Below are the code and all the weights of a small trained network. Each question names an input and a target symbol and asks about switching units off, where a switched-off unit gives its printed mean instead of its output.

import numpy as np


def w(rows, s, z=0):
    codes = np.array(rows[::2]) - 128.0
    scale = np.full(codes.shape[1], s)
    scale[-1] = z or s
    return codes * scale


def norm(h):
    return h / np.sqrt((h * h).mean(-1, keepdims=True) + 1e-5)


def f(y):
    return y / 2 * (1 + np.tanh(0.7978845608 * (y + 0.044715 * y**3)))


def softmax(a):
    e = np.exp(a - a.max(-1, keepdims=True))
    return e / e.sum(-1, keepdims=True)


def log_softmax(a):
    a = a - a.max(-1, keepdims=True)
    return a - np.log(np.exp(a).sum(-1, keepdims=True))


def net(x, mask):
    ids = ['αβγδεζηθλξπστφψω'.index(c) for c in x.split()]
    T = len(ids)
    res = E[ids] + P[:T]
    r = norm(res)
    for j in range(3):
        rows = slice(2 * j, 2 * j + 2)
        q, k, v = (r @ M[0][rows].T for M in (Q, K, V))
        z = softmax(np.where(np.tri(T) > 0, q @ k.T / 2**0.5, -1e9)) @ v
        o = O[0][rows]
        res = res + np.where(mask[j], z, o[:, -1]) @ o[:, :-1]
    y = f(norm(res) @ A[0][:, :-1].T + A[0][:, -1])
    res = res + np.where(mask[3:19], y, B[0][:, -1]) @ B[0][:, :-1]
    return log_softmax(norm(res)[-1] @ U[:, :-1].T + U[:, -1])


Q, K, V, O, A, B = {}, {}, {}, {}, {}, {}
E = w([
[130,109,165,122],'α',
[95,102,75,70],'β',
[152,129,193,78],'γ',
[154,90,50,86],'δ',
[193,60,123,98],'ε',
[142,89,177,91],'ζ',
[147,54,208,99],'η',
[154,236,145,100],'θ',
[144,90,184,92],'λ',
[191,160,154,35],'ξ',
[159,44,235,50],'π',
[141,115,173,70],'σ',
[128,114,170,37],'τ',
[185,1,209,129],'φ',
[163,116,235,102],'ψ',
[156,209,121,25],'ω',
],0.0073)
P = w([
[119,136,120,145],'0',
[89,116,252,113],'1',
[171,114,119,121],'2',
[131,66,153,25],'3',
[97,74,202,109],'4',
[187,112,117,127],'5',
],0.031)
Q[0] = w([
[138,102,171,94],'head 0',
[109,167,90,65],'head 0',
[160,143,116,151],'head 1',
[163,117,120,122],'head 1',
[4,108,99,99],'head 2',
[60,91,233,158],'head 2',
],0.03)
K[0] = w([
[192,7,185,74],'head 0',
[50,152,78,125],'head 0',
[86,163,106,218],'head 1',
[122,150,62,167],'head 1',
[177,95,22,2],'head 2',
[229,123,76,116],'head 2',
],0.02)
V[0] = w([
[151,186,174,143],'head 0',
[88,86,124,130],'head 0',
[20,162,167,60],'head 1',
[43,103,105,195],'head 1',
[112,148,88,2],'head 2',
[160,149,246,120],'head 2',
],0.025)
O[0] = w([
[116,158,64,144,130],'head 0',
[110,78,161,150,124],'head 0',
[67,116,244,134,177],'head 1',
[80,31,80,155,73],'head 1',
[7,167,71,80,112],'head 2',
[153,114,70,229,255],'head 2',
],0.017,0.015)
A[0] = w([
[59,187,180,159,90],'neuron 0',
[58,214,193,250,98],'neuron 1',
[162,189,123,114,115],'neuron 2',
[194,116,182,50,72],'neuron 3',
[157,46,125,10,102],'neuron 4',
[100,89,32,90,53],'neuron 5',
[72,12,124,2,86],'neuron 6',
[124,189,85,252,1],'neuron 7',
[67,44,172,82,62],'neuron 8',
[84,213,59,158,98],'neuron 9',
[181,78,126,182,147],'neuron 10',
[168,66,82,116,117],'neuron 11',
[145,162,123,175,56],'neuron 12',
[252,113,73,62,158],'neuron 13',
[38,76,129,240,63],'neuron 14',
[131,121,196,205,26],'neuron 15',
],0.019,0.0094)
B[0] = w([
[122,76,202,184,206],'neuron 0',
[144,127,2,93,248],'neuron 1',
[96,108,135,165,159],'neuron 2',
[147,106,189,131,173],'neuron 3',
[74,81,154,156,156],'neuron 4',
[157,135,46,73,130],'neuron 5',
[172,141,12,61,163],'neuron 6',
[38,139,243,122,199],'neuron 7',
[66,186,144,151,156],'neuron 8',
[192,120,181,129,164],'neuron 9',
[100,204,80,73,244],'neuron 10',
[96,177,154,167,171],'neuron 11',
[103,121,147,109,144],'neuron 12',
[112,54,184,72,201],'neuron 13',
[188,32,139,197,181],'neuron 14',
[159,215,85,146,181],'neuron 15',
],0.04,0.011)
U = w([
[240,142,140,76,168],'α',
[105,216,158,41,127],'β',
[126,111,95,157,178],'γ',
[108,29,152,64,153],'δ',
[142,153,254,148,90],'ε',
[203,69,136,163,93],'ζ',
[179,183,103,126,218],'η',
[49,184,166,238,33],'θ',
[179,98,107,164,188],'λ',
[22,36,95,166,3],'ξ',
[147,104,40,47,201],'π',
[113,59,121,190,101],'σ',
[156,60,149,161,207],'τ',
[215,233,170,109,65],'φ',
[106,225,71,133,141],'ψ',
[15,125,90,83,98],'ω',
],0.016,0.0047)

Each question gives the input, a string of symbols that net reads in full, and the target symbol t.
The units are the heads (2 rows each of Q, K, V and O) and the neurons (one row each of A and B). Each row of codes is followed by its name. A weight is (code - 128) times the scale printed after its matrix; where a second scale follows, it is the last column's (O, A, B and U).
mask holds one flag per unit, heads first, then neurons. A switched-off unit (its flag False) gives its mean, the last column of its rows in O or B, instead of its output. The means were averaged over made-up inputs and are rounded, as every weight is.
A unit's drop is (log p(t) with every unit on - log p(t) with that unit switched off) / (log p(t) with every unit on - log p(t) with every unit switched off).
The circuit of an input: a set's keep is (log p(t) with only the set's units on - log p(t) with every unit switched off) / (log p(t) with every unit on - log p(t) with every unit switched off). Starting from the 12 units with the biggest drops (on a tie, the unit counted first), units are removed one at a time, each time the one whose removal leaves the highest keep (on an exact tie, the one counted first), for as long as the keep stays at least 0.8.
circuit, biggest first: the units of the circuit, biggest drop first
unit that matters most: the unit with the biggest drop
top k neurons: the k neurons with the biggest drops, biggest first
heads that matter: for each layer, one digit per head in row order, 1 if its drop is at least 0.15 and else 0, layers parted by /
input δ η η, target ξ: heads that matter -> 011
input σ ε ω α, target β: circuit, biggest first -> [head 1]
input ξ ξ ω ψ ε ε, target β: circuit, biggest first -> [neuron 7; neuron 0]
input ε ω ε ω τ, target ε: heads that matter -> 011
input θ ψ η ξ θ φ, target θ: circuit, biggest first -> [head 2; neuron 7]
input λ φ θ ψ, target ε: heads that matter -> 010
input π θ λ, target ε: circuit, biggest first -> [head 1; neuron 7; neuron 13; head 2]
input η ε ξ α ε ξ, target α: top 3 neurons -> [neuron 10; neuron 13; neuron 7]
input ω θ ψ ω, target β: top 3 neurons -> [neuron 1; neuron 6; neuron 13]
input ξ ε ξ, target β: heads that matter -> 011
input θ θ ξ ε σ, target ξ: top 2 neurons -> [neuron 0; neuron 10]
input ε θ α, target π: heads that matter -> 010
input η φ ω ε ω ε, target α: top 2 neurons -> [neuron 10; neuron 13]
input ε ψ β ε η, target β: circuit, biggest first -> [head 2]
input ω λ β ζ ε ε, target ψ: top 2 neurons -> [neuron 10; neuron 7]
input θ θ λ τ η θ, target θ: top 3 neurons -> [neuron 7; neuron 14; neuron 10]
input ω ω λ, target ψ: top 3 neurons -> [neuron 1; neuron 7; neuron 10]
input α ε θ ω θ ε, target δ: top 3 neurons -> [neuron 13; neuron 10; neuron 1]
input ε β ψ θ θ ω, target π: heads that matter -> 010
input α ε θ ε θ ξ, target δ: top 2 neurons -> [neuron 13; neuron 10]
input α θ ε ε φ, target ε: unit that matters most -> head 2
input η ε θ ω ω, target θ: heads that matter -> 111
input φ π τ, target ω: heads that matter -> 011
input ε ε η, target π: heads that matter -> 010
input θ ξ λ δ π ε, target θ: heads that matter -> 001
input β ε λ ω, target β: circuit, biggest first -> [head 2; head 1; neuron 1]
